Here is a tiny trained network, its code and every weight. The questions are about switching its units off for an input and a class, where a switched-off unit gives its printed mean instead of its output.

import numpy as np


def w(rows, s, z=0):
    codes = np.array(rows[::2]) - 128.0
    scale = np.full(codes.shape[1], s)
    scale[-1] = z or s
    return codes * scale


def norm(h):
    return h / np.sqrt((h * h).mean(-1, keepdims=True) + 1e-5)


def f(y):
    return y / 2 * (1 + np.tanh(0.7978845608 * (y + 0.044715 * y**3)))


def log_softmax(a):
    a = a - a.max(-1, keepdims=True)
    return a - np.log(np.exp(a).sum(-1, keepdims=True))


def net(x, mask):
    res = np.array(x, float).reshape(1, 7) / 4 @ E
    u = 0
    for l in range(3):
        y = f(norm(res) @ A[l][:, :-1].T + A[l][:, -1])
        res = res + np.where(mask[u : u + 6], y, B[l][:, -1]) @ B[l][:, :-1]
        u += 6
    return log_softmax(norm(res)[-1] @ U[:, :-1].T + U[:, -1])


A, B = {}, {}
E = w([
[121,165,160,103,104,216,81,132,191],'x0',
[162,175,146,161,74,81,128,220,87],'x1',
[86,157,130,110,88,70,71,79,68],'x2',
[149,151,188,246,167,94,145,94,69],'x3',
[94,150,93,92,117,160,148,126,92],'x4',
[137,119,52,122,120,125,172,57,161],'x5',
[120,86,88,75,94,120,143,104,167],'x6',
],0.011)
A[0] = w([
[192,133,235,254,150,88,124,172,76,33],'0.n0',
[153,129,140,136,102,125,128,132,123,104],'0.n1',
[81,128,148,127,187,213,122,48,119,21],'0.n2',
[112,140,208,73,137,182,113,223,157,2],'0.n3',
[130,114,81,160,185,154,192,146,150,31],'0.n4',
[93,60,220,85,151,62,64,95,107,67],'0.n5',
],0.0085,0.0036)
B[0] = w([
[36,254,168,214,194,72,147,165,152,254],'0.n0',
[51,160,129,95,172,146,170,134,128,127],'0.n1',
[144,46,158,121,138,245,90,91,131,169],'0.n2',
[191,103,64,112,158,143,187,198,167,184],'0.n3',
[174,118,166,19,124,94,146,112,112,144],'0.n4',
[153,177,156,146,44,92,118,86,107,171],'0.n5',
],0.0091,0.0082)
A[1] = w([
[122,127,155,102,129,180,97,246,162,69],'1.n0',
[130,129,79,168,171,129,162,54,164,1],'1.n1',
[177,51,109,131,165,95,204,94,166,61],'1.n2',
[95,122,69,126,112,58,149,134,13,36],'1.n3',
[166,111,178,178,165,130,204,137,92,139],'1.n4',
[105,117,87,135,113,96,141,124,79,73],'1.n5',
],0.011,0.0041)
B[1] = w([
[192,22,138,109,185,201,201,225,133,254],'1.n0',
[71,86,162,69,171,180,192,192,145,156],'1.n1',
[103,110,159,8,117,156,105,197,138,199],'1.n2',
[205,127,84,113,104,106,147,135,42,206],'1.n3',
[98,229,94,122,129,116,119,94,190,240],'1.n4',
[181,127,160,96,124,75,100,152,102,147],'1.n5',
],0.011,0.0052)
A[2] = w([
[224,28,147,127,125,215,158,194,215,50],'2.n0',
[193,175,141,160,37,218,45,209,93,119],'2.n1',
[119,194,161,177,112,68,132,204,110,12],'2.n2',
[149,131,152,254,161,69,123,203,109,2],'2.n3',
[123,79,192,232,213,151,63,44,168,40],'2.n4',
[89,79,74,84,85,161,92,74,162,148],'2.n5',
],0.0084,0.004)
B[2] = w([
[48,44,164,129,186,121,144,167,95,254],'2.n0',
[56,88,134,20,210,102,126,158,188,166],'2.n1',
[155,77,112,188,156,142,182,161,210,193],'2.n2',
[106,114,69,254,168,35,213,192,87,192],'2.n3',
[66,81,98,152,7,196,128,100,17,166],'2.n4',
[124,181,213,180,200,73,113,152,181,188],'2.n5',
],0.0091,0.0086)
U = w([
[119,40,141,71,172,167,147,172,159,187],'0',
[198,129,98,79,48,62,110,134,59,138],'1',
[99,175,148,97,138,93,95,93,222,118],'2',
[127,189,136,253,154,55,158,175,119,173],'3',
[193,190,90,138,134,153,149,103,109,33],'4',
[198,106,111,177,103,139,108,119,150,1],'5',
[96,117,157,197,105,195,97,56,93,132],'6',
],0.019,0.008)

Each question gives the input, the list of numbers given to net, and the class t.
The units are the neurons (one row each of A and B). Each row of codes is followed by its name. A weight is (code - 128) times the scale printed after its matrix; where a second scale follows, it is the last column's (A, B and U).
mask holds one flag per neuron, layer by layer. A switched-off neuron (its flag False) gives its mean, the last column of its row in B, instead of its output. The means were averaged over made-up inputs and are rounded, as every weight is.
A unit's drop is (log p(t) with every unit on - log p(t) with that unit switched off) / (log p(t) with every unit on - log p(t) with every unit switched off).
The circuit of an input: a set's keep is (log p(t) with only the set's units on - log p(t) with every unit switched off) / (log p(t) with every unit on - log p(t) with every unit switched off). Starting from the 12 units with the biggest drops (on a tie, the unit counted first), units are removed one at a time, each time the one whose removal leaves the highest keep (on an exact tie, the one counted first), for as long as the keep stays at least 0.8.
circuit, biggest first: the units of the circuit, biggest drop first
most important unit: the unit with the biggest drop
top k neurons: the k neurons with the biggest drops, biggest first
drop when u is switched off: that unit's drop, to one decimal
input [7,-7,6,-6,3,7,-4], class 6: top 2 neurons	[0.n2, 1.n2]
input [6,4,5,-1,-4,-3,-3], class 0: top 3 neurons	[1.n0, 2.n1, 0.n3]
input [-2,-1,-7,8,4,6,3], class 0: top 3 neurons	[1.n1, 1.n2, 0.n0]
input [1,6,-4,-2,1,-8,-1], class 0: circuit, biggest first	[1.n0]
input [2,-5,-4,8,7,-7,0], class 6: circuit, biggest first	[0.n2, 2.n4]
input [0,-3,1,1,5,-2,7], class 2: circuit, biggest first	[1.n0, 2.n0]
input [4,-5,-2,7,-6,-1,-3], class 6: top 3 neurons	[2.n4, 0.n2, 0.n3]
input [-3,-5,-2,7,-1,-3,6], class 6: top 2 neurons	[0.n3, 2.n4]
input [-2,-5,-3,4,-2,4,-5], class 0: top 3 neurons	[1.n1, 1.n2, 0.n2]
input [-2,-4,6,-7,-1,2,-5], class 2: top 2 neurons	[2.n5, 2.n3]
input [-3,-2,3,0,4,-8,1], class 1: drop when 1.n3 is switched off	0.4
input [-2,-7,0,3,1,-8,5], class 6: drop when 0.n2 is switched off	0.0
input [-1,-4,7,0,-2,-2,7], class 1: drop when 0.n5 is switched off	0.1
input [1,-3,5,-7,4,-4,8], class 2: most important unit	2.n5
